Below is a small trained network, with its code and all its weights. Each question gives an input and a class and asks what happens when units are switched off, that is, made to give their printed mean instead of their output.

import numpy as np


def w(rows, s, z=0):
    codes = np.array(rows[::2]) - 128.0
    scale = np.full(codes.shape[1], s)
    scale[-1] = z or s
    return codes * scale


def f(y):
    return y / 2 * (1 + np.tanh(0.7978845608 * (y + 0.044715 * y**3)))


def log_softmax(a):
    a = a - a.max(-1, keepdims=True)
    return a - np.log(np.exp(a).sum(-1, keepdims=True))


def net(x, mask):
    res = np.array(x, float).reshape(1, 7) / 4 @ E
    y = f(res @ A[0][:, :-1].T + A[0][:, -1])
    res = res + np.where(mask, y, B[0][:, -1]) @ B[0][:, :-1]
    return log_softmax(res[-1] @ U[:, :-1].T + U[:, -1])


A, B = {}, {}
E = w([
[156,78,145,153,189,113,139,90,170,161,128,159],'x0',
[147,180,161,204,53,7,117,56,179,205,82,176],'x1',
[122,231,109,110,99,132,118,189,89,100,156,112],'x2',
[143,165,161,170,85,79,145,139,167,137,104,138],'x3',
[213,114,170,113,175,122,156,164,73,139,96,126],'x4',
[191,119,171,85,90,74,146,172,41,146,90,105],'x5',
[140,103,136,132,126,96,151,140,139,143,115,134],'x6',
],0.014)
A[0] = w([
[128,214,153,146,75,67,111,125,113,139,109,117,255],'n0',
[99,134,139,144,116,99,118,73,214,121,105,192,186],'n1',
[197,163,254,165,138,23,180,110,165,175,19,177,72],'n2',
[151,169,176,134,146,99,138,124,147,120,108,124,107],'n3',
[197,50,166,56,144,135,177,168,20,175,119,96,97],'n4',
[43,110,130,167,136,133,124,40,199,192,162,150,85],'n5',
[186,116,172,163,151,81,45,118,199,135,92,144,152],'n6',
[107,203,153,139,93,90,141,173,56,132,90,121,84],'n7',
],0.0087,0.0034)
B[0] = w([
[158,155,122,120,6,59,118,138,104,133,143,141,196],'n0',
[119,104,123,206,92,83,134,77,149,107,91,157,198],'n1',
[191,60,180,193,41,177,124,99,76,254,220,37,251],'n2',
[143,95,124,77,51,164,157,104,105,142,120,96,153],'n3',
[101,114,127,130,214,84,66,151,60,114,34,173,209],'n4',
[97,171,61,146,187,97,127,52,157,99,83,156,204],'n5',
[74,74,111,193,98,188,191,127,87,157,137,147,189],'n6',
[124,126,114,21,73,127,5,185,143,120,118,161,179],'n7',
],0.0082,0.025)
U = w([
[42,146,109,77,186,240,189,197,155,44,237,85,124],'0',
[55,118,81,206,133,46,168,9,214,154,106,190,255],'1',
[168,28,189,55,248,109,142,159,57,98,62,135,200],'2',
[174,66,199,215,71,69,175,79,115,230,154,138,2],'3',
[134,255,151,72,33,39,97,162,98,150,128,147,72],'4',
],0.0086,0.0017)

Each question gives the input, the list of numbers given to net, and the class t.
The units are the neurons (one row each of A and B). Each row of codes is followed by its name. A weight is (code - 128) times the scale printed after its matrix; where a second scale follows, it is the last column's (A, B and U).
mask holds one flag per neuron, in row order. A switched-off neuron (its flag False) gives its mean, the last column of its row in B, instead of its output. The means were averaged over made-up inputs and are rounded, as every weight is.
A unit's drop is (log p(t) with every unit on - log p(t) with that unit switched off) / (log p(t) with every unit on - log p(t) with every unit switched off).
The circuit of an input: a set's keep is (log p(t) with only the set's units on - log p(t) with every unit switched off) / (log p(t) with every unit on - log p(t) with every unit switched off). Starting from all 8 units, units are removed one at a time, each time the one whose removal leaves the highest keep (on an exact tie, the one counted first), for as long as the keep stays at least 0.8.
units of the circuit, in order: the units of the circuit, biggest drop first
most important unit: the unit with the biggest drop
k most important neurons: the k neurons with the biggest drops, biggest first
drop of u: that unit's drop, to one decimal
input [-5,7,3,-8,5,5,4], class 4: most important unit	n7
input [4,-4,7,-2,-7,6,1], class 0: units of the circuit, in order	(n0, n1)
input [-8,-1,4,-4,7,0,-3], class 2: 3 most important neurons	(n4, n0, n2)
input [-2,3,5,5,4,-6,-3], class 4: units of the circuit, in order	(n2, n0)
input [2,0,-3,-2,0,1,-8], class 1: 2 most important neurons	(n2, n4)
input [2,-4,0,4,4,-7,6], class 0: units of the circuit, in order	(n2, n4, n1)
input [7,1,-8,-8,7,2,5], class 2: 3 most important neurons	(n4, n0, n1)
input [-3,-3,-2,-5,6,-7,-3], class 0: units of the circuit, in order	(n4, n1)
input [-2,1,5,0,7,-7,-3], class 4: 2 most important neurons	(n2, n6)
input [8,8,8,2,-1,-8,6], class 3: 2 most important neurons	(n2, n0)
input [-6,7,-5,-5,-7,4,-4], class 1: 2 most important neurons	(n2, n5)
input [0,-8,7,-3,0,1,6], class 2: drop of n4	1.2
input [7,-6,-7,5,-2,1,-6], class 1: drop of n7	0.1
input [2,0,-2,6,-7,0,7], class 1: drop of n5	0.9
input [-7,-6,8,0,8,2,-1], class 2: most important unit	n4
